Here is a tiny trained network, its code and every weight. The questions are about switching its units off for an input and a class, where a switched-off unit gives its printed mean instead of its output.

import numpy as np


def w(rows, s, z=0):
    codes = np.array(rows[::2]) - 128.0
    scale = np.full(codes.shape[1], s)
    scale[-1] = z or s
    return codes * scale


def f(y):
    return y / 2 * (1 + np.tanh(0.7978845608 * (y + 0.044715 * y**3)))


def log_softmax(a):
    a = a - a.max(-1, keepdims=True)
    return a - np.log(np.exp(a).sum(-1, keepdims=True))


def net(x, mask):
    res = np.array(x, float).reshape(1, 7) / 4 @ E
    y = f(res @ A[0][:, :-1].T + A[0][:, -1])
    res = res + np.where(mask, y, B[0][:, -1]) @ B[0][:, :-1]
    return log_softmax(res[-1] @ U[:, :-1].T + U[:, -1])


A, B = {}, {}
E = w([
[70,106,137,30,97],'x0',
[104,12,81,102,99],'x1',
[98,137,79,159,82],'x2',
[91,157,156,102,113],'x3',
[128,44,116,112,115],'x4',
[75,159,11,196,73],'x5',
[207,59,132,199,195],'x6',
],0.011)
A[0] = w([
[167,112,142,93,147,53],'N0',
[110,112,81,103,124,133],'N1',
[188,162,107,237,122,156],'N2',
[119,128,124,128,138,96],'N3',
[163,138,81,105,154,56],'N4',
[108,67,42,136,66,117],'N5',
[167,112,175,62,135,136],'N6',
[90,172,178,95,122,103],'N7',
[95,175,148,106,104,19],'N8',
[121,115,75,93,107,152],'N9',
[102,176,140,76,78,124],'N10',
[163,99,166,110,160,115],'N11',
[127,129,97,157,131,150],'N12',
[121,119,146,157,89,125],'N13',
[112,103,101,133,112,78],'N14',
[156,87,227,141,138,168],'N15',
[180,108,121,149,112,42],'N16',
[101,86,85,125,105,142],'N17',
[99,102,73,136,136,128],'N18',
[146,214,136,52,113,150],'N19',
[107,113,144,144,164,79],'N20',
[86,96,38,90,112,180],'N21',
[136,122,104,127,139,3],'N22',
[126,146,100,248,166,205],'N23',
[93,184,115,79,122,106],'N24',
[151,103,193,95,155,175],'N25',
],0.013,0.0036)
B[0] = w([
[122,83,127,99,144,162],'N0',
[103,90,124,148,83,168],'N1',
[214,222,70,160,182,251],'N2',
[125,122,132,152,131,124],'N3',
[111,109,96,173,163,128],'N4',
[117,98,47,144,72,240],'N5',
[91,67,188,76,174,207],'N6',
[76,152,167,129,155,204],'N7',
[113,195,173,146,114,182],'N8',
[94,82,133,135,87,178],'N9',
[81,144,169,141,122,219],'N10',
[185,99,133,71,122,189],'N11',
[156,136,67,138,118,166],'N12',
[135,129,107,102,134,138],'N13',
[132,105,75,127,110,155],'N14',
[180,98,96,4,166,219],'N15',
[141,149,127,106,134,152],'N16',
[132,75,98,135,96,189],'N17',
[132,135,95,165,61,178],'N18',
[75,163,228,137,137,233],'N19',
[145,132,124,95,129,134],'N20',
[83,71,106,179,69,227],'N21',
[128,137,131,124,122,123],'N22',
[254,202,71,215,141,252],'N23',
[50,170,208,210,104,206],'N24',
[165,56,161,80,216,214],'N25',
],0.008,0.013)
U = w([
[100,103,57,139,1,67],'0',
[61,215,171,116,79,10],'1',
[159,90,132,70,149,230],'2',
[216,238,59,159,127,175],'3',
],0.0091,0.0013)

Each question gives the input, the list of numbers given to net, and the class t.
The units are the neurons (one row each of A and B). Each row of codes is followed by its name. A weight is (code - 128) times the scale printed after its matrix; where a second scale follows, it is the last column's (A, B and U).
mask holds one flag per neuron, in row order. A switched-off neuron (its flag False) gives its mean, the last column of its row in B, instead of its output. The means were averaged over made-up inputs and are rounded, as every weight is.
A unit's drop is (log p(t) with every unit on - log p(t) with that unit switched off) / (log p(t) with every unit on - log p(t) with every unit switched off).
The circuit of an input: a set's keep is (log p(t) with only the set's units on - log p(t) with every unit switched off) / (log p(t) with every unit on - log p(t) with every unit switched off). Starting from the 12 units with the biggest drops (on a tie, the unit counted first), units are removed one at a time, each time the one whose removal leaves the highest keep (on an exact tie, the one counted first), for as long as the keep stays at least 0.8.
circuit, biggest first: the units of the circuit, biggest drop first
unit that matters most: the unit with the biggest drop
k most important neurons: the k neurons with the biggest drops, biggest first
drop when u is switched off: that unit's drop, to one decimal
input [-8,8,-7,-4,5,0,2], class 3: circuit, biggest first => (N23, N6)
input [7,-6,-5,5,5,6,5], class 1: 2 most important neurons => (N23, N5)
input [1,-7,1,-5,5,-7,-5], class 2: unit that matters most => N25
input [8,0,-8,7,-4,8,8], class 0: circuit, biggest first => (N2, N19)
input [-3,7,7,-7,0,0,6], class 3: 2 most important neurons => (N23, N2)
input [1,-8,5,-6,-6,-6,0], class 1: 3 most important neurons => (N19, N23, N7)
input [-1,0,0,0,-1,0,-2], class 1: 3 most important neurons => (N23, N2, N5)
input [2,4,-6,-3,2,-3,-8], class 1: drop when N19 is switched off => 0.2
input [-1,-7,0,-1,7,3,-7], class 1: drop when N25 is switched off => 0.0
input [-5,0,1,6,-5,-7,7], class 2: drop when N15 is switched off => 0.3
input [-1,-4,6,-6,8,-4,-6], class 1: drop when N5 is switched off => 0.4
